Each row is followed by its class number.
[  95 -202 -395  243  -81  231 -198   22  -74  218   99  -70   88  -90
  198   36 -226   32  245   59 -238  260   26   13   14  144 -218  -35
   31 -401 -101  103  176] => 1
[ 103  -88 -391   25   22 -214 -150   29 -191  -57  -69   38  158   66
    3   33   84  119   -2   13  -29 -134  167   45   53   39  -16 -149
   54   45  -77   -9  139] => 7
[ -53  -51  156  103   19   28  391 -149 -123   -8   31  -14   19   52
 -194  -75  -21  -44 -304   31 -294  220 -186   52  -80  125  -84    8
 -104  -97   52   36  155] => 0
[ 125  155 -114  223   56 -132 -569   51 -205 -232  -19   87  -60  -41
   57  -25  -11  177 -228  153 -109   13   22  106 -182   87  146 -617
  118  208   84    5  292] => 3
[   9   -7  366 -247  209   81  170 -193  -40 -277  -14  -95  -18  163
 -102 -235 -179  179 -544 -131 -120   -3  107  152   65  102   68  304
 -246  259  179  -43   30] => 9
[-132  -70  556  276  245  309  439 -404  375 -383   13 -270  133  435
  -42 -144  -74  -97 -239  -47 -349  311  131  -40 -243  307  187   89
  -34  -41  -53  309  304] => 5
[  19 -189   55  109  -59  -99   99  114   25  278  159    3 -115 -177
  -56   65  205  134   48   46  -89  -84   84   18  -64  -71  -87  105
  196  -90  -53  -76 -105] => 0
[ -12  -99   66  231  -54   51  -72   44  -34  180  278 -120  102 -214
  140   -2   -3  164   94  100   78   51   78   14   99  109  -72  -28
   75  -45 -206  -29   64] => 2
[  64  -85  411  -98  122 -136  347   40  295  163  -33   17 -142  228
  -82   -1  -74  161 -208 -111 -270  -27  262  -13  -56   46  149  296
  -57  -24  342  -35  -17] => 10
[-200  -84   95  388    7  349   49 -114  245 -124  124  -77 -153   49
  -30  -40   61  -17 -134   85 -357  155   64 -219 -242  -19   29  210
  -42 -140  -86  100  135] => 10
[  95 -333 -296  112  119   50 -322  144 -387 -126 -257  174   94  290
  192  -15  149  293  239  116 -169 -128  162  -11   -2  -18   14  238
   -7  -56   89 -253  197] => 11
[ -91 -178  198   53  157 -198 -118  220  -40    0   46    7   57  155
  154  -98   67  134  139  -74   69  -52  341   74  122  354 -143 -241
  342  -57 -174   78  120] => 2
[ 262  -87  163 -282 -116 -180  401  122 -105  127 -266   24 -122   21
  233   37  346   91  -15  -94  -19  -52  308  -54   -5   80  287  -48
  -77   25    5 -223   25] => 1
[ 323  193  280 -203 -105   71 -150  411  168  211  -30  103 -479    4
  354    4 -112 -280  342 -314  266  -44  576   96  150   48   82 -416
 -116    3  -73   15 -122] => 6
[ -22 -203   31   64  114 -185  166  -30 -168   29  -48   60  210   20
  -34  -59   72  115  -74   57  -42   46  152    9  -45  123 -141 -171
  194   15  -48   17   -3] => 9
[ -94 -216 -364  615 -125 -192 -170  244 -584  -35  252   -3   42 -459
 -174  302  281  235   55  107   26 -261    5   86 -287  -30   -6 -414
  530 -269  -55 -165   96] => 7
[ 120    0 -229  363 -182  501 -128  108   69   45  214 -100 -121 -410
  171   48  -88 -183  -54  200  -88   99   38  -30  -59  -36   94  -13
 -121 -165 -235   12  207] => 4
[-114  -40  146   22  -22  146 -336  151  502   10  228 -125 -200 -113
  150  -81 -159   11  -90   37  -81  -93  509 -193  -34  -19  108  100
  -51  113 -100  109 -129] => 2
[-269 -430 -278 -141 -307  380 -175 -121  182  198  215  -29  -17 -427
 -289  308   86  401  250   44 -259  -90 -298 -453 -278 -205   17  875
   37 -309  102 -121 -487] => 4
[ 108  144   97  127  232  122  208  219 -156 -279 -221   46  174   58
   98  -89  -57 -365  -34  158  -18  283 -111  250 -222  233  -47 -608
   99  -84   41  287  349] => 6
[  67  -73  126  179  221   32   90   17  -66  -67  119  -58    0  136
  -38   20  -64  161 -295   84 -183   97   46  195  -17   97 -147  -60
  -22   39   58  170  255] => 3
[-107  255  -23  324  146   23 -362  -60   -3 -264  145   29  108 -231
  149  116  -13   93 -518  613  -86  134 -166 -106  -39 -115  276 -197
 -140  408 -177   19  337] => 4
[   0   67  293  115  141  166  -22  -24   19 -124  118   98  207  146
  -79   42 -154 -108 -259  -79 -181  295   12   54  -35  225 -227 -127
  -68   -2    2  181  172] => 6
[-105   49   -8  342 -110  233  339  -88  259 -215   72 -214 -312 -126
    6   88  -30 -247 -289   99 -331   46    6  -51 -238  -48  123   59
   25 -333  -56  132  250] => 4
[  96 -592 -478  252 -159 -162  724   19    6  663   60 -302 -315 -299
  232 -318 -109  414  168   15 -129  159  421  122   96  -55 -276  200
  225 -591 -263  230  -16] => 5
[  80   63 -125   74  141    1  106   43   71 -226  -78  -12   12  206
  -38  206   53 -135  -34 -102 -156   27  304   29 -111   69   32 -176
   71 -114   18  118  144] => 1
[   8 -259  118   63    1 -153  338   34 -181  177   73   32   44  -16
  -83   -6   94   65  -82   22  -84  129   11   87  -29   70 -316   34
  104 -110   19   77   13] => 7
[ 187 -253 -109  137   31 -163 -195  156 -343  205    7   81  213 -199
  106 -155  104  398  114   27  225  -69   90  320  185  142 -509 -266
  383   44 -186  -57 -167] => 2
[ 210  -90 -190  479 -176   22  124  243 -321  227  301 -160 -171 -552
   10   38    5   45   71   93  143 -189   54  203  105    2  -36 -263
   86 -154 -115 -205  111] => 0
[ 151   54 -206  -99  -30 -149  -66   32  -33  -46 -231  105   46  105
  268  -10   61 -208  134   97   53   -2   78   42  -32  -24   90 -222
   47   -4 -120   31  180] => 7
[-209  -96   -6   54 -206   92 -357   68  431  -16    7 -196   23 -279
  229  -64   53  -41  -30  293   92 -237   21 -294 -192 -263  346  196
  -32  206  -98   49 -207] => 11
[  44  -87  253   -6   91   74  376  187  264   95  -16  -37  -31   62
   51   14    9   32  -28   45 -167  191  229 -127  -90   76  191  184
 -103 -112  152   63   74] => 6
[ -10   -9 -178  361   22   38 -318  132  143  -17    7  -55  -60  179
  206   70   37  -73  120  -47   18  -24  212  172  120  113  -75 -164
  314 -208 -283   74  139] => 4
[ 251 -119  -17  -63   57  -33  172 -177 -200  166 -104  -19   81   17
  179 -196  -90  334  -66   80 -145   81   82   52  249  151 -115  -97
 -176   96 -145  -40   87] => 5
[-243 -392 -210 -117  101 -123   54 -114   18 -362 -134 -102  359 -377
 -113 -237  342  444  -31  328  -18   47  -60 -475 -112  177   62  465
  181  226   -9 -202 -132] => 1
[  82 -360 -264 -224  -79   93  226 -199 -208  275  -28  -38 -289   37
  -84  153  141  318  423 -159  -41   90  198  -64  -48   67  -69  406
  -62 -148    6 -109 -270] => 8
[  49 -113 -192   95 -109  -79  355  163  110  434  155   24 -155 -245
  -57  200  105 -165  173  109  -98  128   73  -21 -143  -68 -157  173
  242 -365   73 -109  -42] => 2
[  -5    6 -286  -60 -302   77 -101   39  144    2 -138  -58  -92 -112
  -65  142   71 -213   32    2  -18   10 -166  -90 -236 -150   64   68
  -16 -110  149    6 -177] => 11
[   2 -257 -196  205  -76   -7  188  142   14  149  103  -37  121  -67
  -95  160  -32  121   60  -59  -49  -16  187    8   10   95 -231   72
  174 -303   -6   29  -74] => 2
[ 110  -27  156    9  -46    4 -305   98   11  -68 -126  170  169  -58
  231 -146  -42 -241  307  148  107  215  -19  -46  -96   56 -209 -310
  154   48  -32    8   -2] => 5
[  90  -11  181  -31   75 -179  186  -25 -126   96  -50   59  -85   91
   23   22   92   53 -222   33 -166  134   29  167  -26  160   33 -114
   71   -1   42  -30  199] => 4
[ 155  112 -678 -178  302 -464  574 -467 -469 -182 -263 -103  197  427
 -332  130  116  458 -572  -76 -324 -116 -176  370  342  111  -29  155
 -160   33    5  -57  409] => 4
[ 122  137   74   56  -63   47  -10  114  395  -83  -35  -49 -202   35
  201  -44    1 -320  225  -30   98   37  402 -150   36    7  163   -3
   16  -46  -56  -37   57] => 8
[ -12 -237  -96  -31  -35 -278  270 -125 -218  127  -80   67  -45 -217
  -93   63   38  350  -50   75 -191   51   35 -132 -194   33   -2  -68
  152 -117  157  -56 -105] => 1
[   9 -325 -189    6  -68  188   57  286  277  244 -130 -111  -52  279
   71 -158 -177  504 -146    5 -241  -74  -39  -59  283 -130 -100  572
 -228 -248  195  219  -89] => 12
[  92  143  -23   75 -257   25  275  162  -88  155 -112  106 -226  -71
  -26    6   34 -523  129  -16   33   27 -321  -44 -238  -88  258 -144
  -88 -254  290 -149  272] => 6
[  -7  113  -71  -70  -85   29 -589  128  188 -128  -18  -79   89   67
  183  122  200   66  239   38   29 -114   14  -91   90  -63 -109  -14
  -37  169 -143  -38 -136] => 10
[  62 -157   52 -163   40  -88  161   14 -168  193  -71   34 -161  -92
   39  -16  201  117  104  -12   26  -27  175   25   22   52  -26  155
   69   61  -20 -220 -179] => 11
[  45 -142 -153   -5   64 -175  327  -32 -123  -16 -127   -2  245  155
 -107   51  156    9   99   44 -110  259   68 -105   73  234 -188  -29
  -36  -61   24   23  119] => 11
[  27   76    4  275   -3  349 -669  182  520 -405   88 -137    8 -174
  359  -80 -157 -388   53  243  127  263  365  -65 -311   46  200 -113
   65  214  -80  193  153] => 12
[   4  -58   63  154  -44  175  222  157  -29 -113    0    0  -49 -268
   25   51   10 -220  -35   59   58   -3    2  -24 -225   99  210   -7
  159 -151   64  -78  118] => 12
[-125  -30 -101   41 -219  268 -422  -38  444 -247   -8 -212  -44 -191
   78   33  -73  132   39  158   30 -107  -89 -320 -315 -290  511  300
 -155  107  185   64 -174] => 1
[  -3  -79 -101   56   76  183  233  -45   51 -123  124 -130  -37 -163
  -47  -30 -184  109 -226  -62 -174   54  315  -52   37  135  -41   12
  -11 -164 -129  134   45] => 9
[ -20 -242 -181  238   38 -131 -362  229  -22  160  176   57   30 -139
  -43  -24  160  373  399  -89  156 -105  183    4   76  -29 -365   14
  418 -118  -99   30 -177] => 6
[ 100 -138 -249  233   90  239 -135 -217 -204 -101  -11  -57  211  132
   74 -266 -110  185 -282  287 -171  121 -214  110   56 -125 -267   99
 -389  274  -64  223  293] => 12
[  72  -18 -672  -88 -213 -191  116  119  -96  312  -46   21   -1   -7
 -131  290  350   87  171  -37 -188  -86 -140  -74  -26 -185  -85  110
   35 -305  -24  -32   82] => 10
[  67  -66 -269  -98 -189 -218  345   51 -126   64 -108  -45  174 -493
  149 -108   44  -49   84  194  176 -145 -106  -98   60  -47  183  -65
   50 -112 -148 -105  123] => 4
[ 120 -130 -231   90  -87 -233   74  203 -184  169  -67  140   55  -73
  -78  123  205   21  127   18  -27  -77   16   47  -52   28    5 -111
  233 -169   52 -191   50] => 0
[  10 -210 -485 -144 -292  239 -415  -31  298  210  -24  120 -224 -174
   27   84  -37  -27  118  164  -61  189   -7 -340 -214 -245  -27  421
 -212   64   76  -56 -292] => 3
[ 105  -39 -282  -86   36  -79   84   36 -210   91 -169   84  150  179
   15   57   48   34  221  -72  -23   28   52   68   60    8  -98 -146
  -27  -92  -40   52    6] => 12
[  94 -202  228  107  112  -55  361   34   27   20   50  -83  -95 -116
   -9  -35  242   88 -121   11 -115   79  301   42  -92  247  -52   44
  296  -32  -72 -104   66] => 5
[ -12   73  -61 -190  -59    4  162  -30  101  101 -238  128 -154  155
  188   -4  -18 -236   78   92 -112   -9  -56  -84 -247 -112  472  110
  -32 -172  108  -97  193] => 2
[ -58  326   34  280 -179   -9 -386    8   29 -491   92 -123  238 -451
  154  209  291 -230 -200  164  341 -106   53   11 -315  -11  409 -437
  281  287 -289 -217   38] => 2
[ -69  -92 -491  296  -16  -53   54   78  -55  -74  -34  -89  285  150
    5  -63 -216   74  -56   60 -227    9   54  -61  131 -103 -135  -94
 -155 -303  -53  173  238] => 3
[ -91   56  171  204 -142  329  626  -51  356   32   -2 -118 -366 -192
  -73  -26 -127 -376 -254   60 -314  228 -103 -132 -323  -71  134  202
  -10 -385  162   70    2] => 12
[-202 -242 -175 -505   71  -58   -4 -147    3 -142 -123    5  180  -27
 -270  -44 -144  235  201 -186  123   -1   39 -181  -53  103   38  427
  -48  104  186   -1 -434] => 12
[  81 -140 -166 -115  -15  -45 -591  133  127   24 -112   74  -29 -125
  271 -216  -80   10  164  102  225 -201  227   53  -68  -66   78 -113
  168  241  -95   58 -161] => 7
[  72   96  115  291 -166  366  888 -294  -37  389  204 -109   30  -33
 -314 -101 -321  152 -561 -264 -596  113 -334  -77  466  152 -315  176
 -297 -621  -65  -41   82] => 9
[  31  151  312   80   22  109  299  -40  296 -286 -144  -77 -117   61
   50   61   27 -275 -221   26  -71  194  112  -57 -233  193  311  -97
   29   31  105   21  106] => 12
[  68 -203  109   11  104  -25  255   79  -72  -11   -9   51   -3  -48
  -43 -118   40   19   67   21   46   37  158    3  -36   36 -121   58
  106   -4   29    5   34] => 5
[-238 -382 -185  128   69 -258 -899 -112   88   -2  209   45  358  -70
  -58 -154   35  736  197  -37 -155 -181  414 -153  -70  -72 -211   17
  376  162 -251  113 -371] => 0
[ 197  -61  -37 -311   49  -10  293 -107 -204  417 -140   47   57  313
  -33  -87   30  134  264 -101   33  162 -196  143  232 -148 -174  236
 -351   33  128  -15 -147] => 1
[  56  178  374  104   83  171  770  227  327  -13 -203   81 -461  300
  -19    3  -70 -580  -87  -39 -229  -71  190 -120  -78  -33  366  137
  -79 -368  303  -96  235] => 8
[ -98 -213   23 -214  309 -432 -478  -89 -705   84  -12  109  408   -3
   65 -281  -62  610 -381  126    4 -176  -61  292  287  240 -219 -151
   63  480 -124 -118   35] => 11
[  78 -198  207  -58  136 -354 -170  196  -28  195  -75   36   97  133
   74 -109  160  342 -205  -17    4  -16  270  234  107  188 -262  -94
  201  270   25  -26 -150] => 10
[ 165   97  128 -462   84 -138  617  217   71  157 -160  -49 -254   -1
  -63  -19   86   82 -120 -179   14  -64  171   53  271  117  129  182
   -3 -124  149 -189 -153] => 9
[ 273 -174  -23  177 -242  161 -201  251 -215  150   63  -35 -228 -545
  276    8    2  -90  -11  238  277 -197  -57  182 -164  -70  113 -108
  102  112   27 -238   42] => 5
[  15   85  -71 -102  143  -34  545 -250  -98  244   27  -65   -4  115
 -114  -38  -88  -30  117 -104  -11  156  -26  109  135  -78 -173  -16
 -245  -55 -130  183  -63] => 6
[-183    3 -111   72  -59  170  -71 -144  102    8   66 -103 -222  231
   13  140   20  151  113  -67 -181 -168 -194  -61    5 -219   94  306
  -23 -268 -101  120    1] => 7
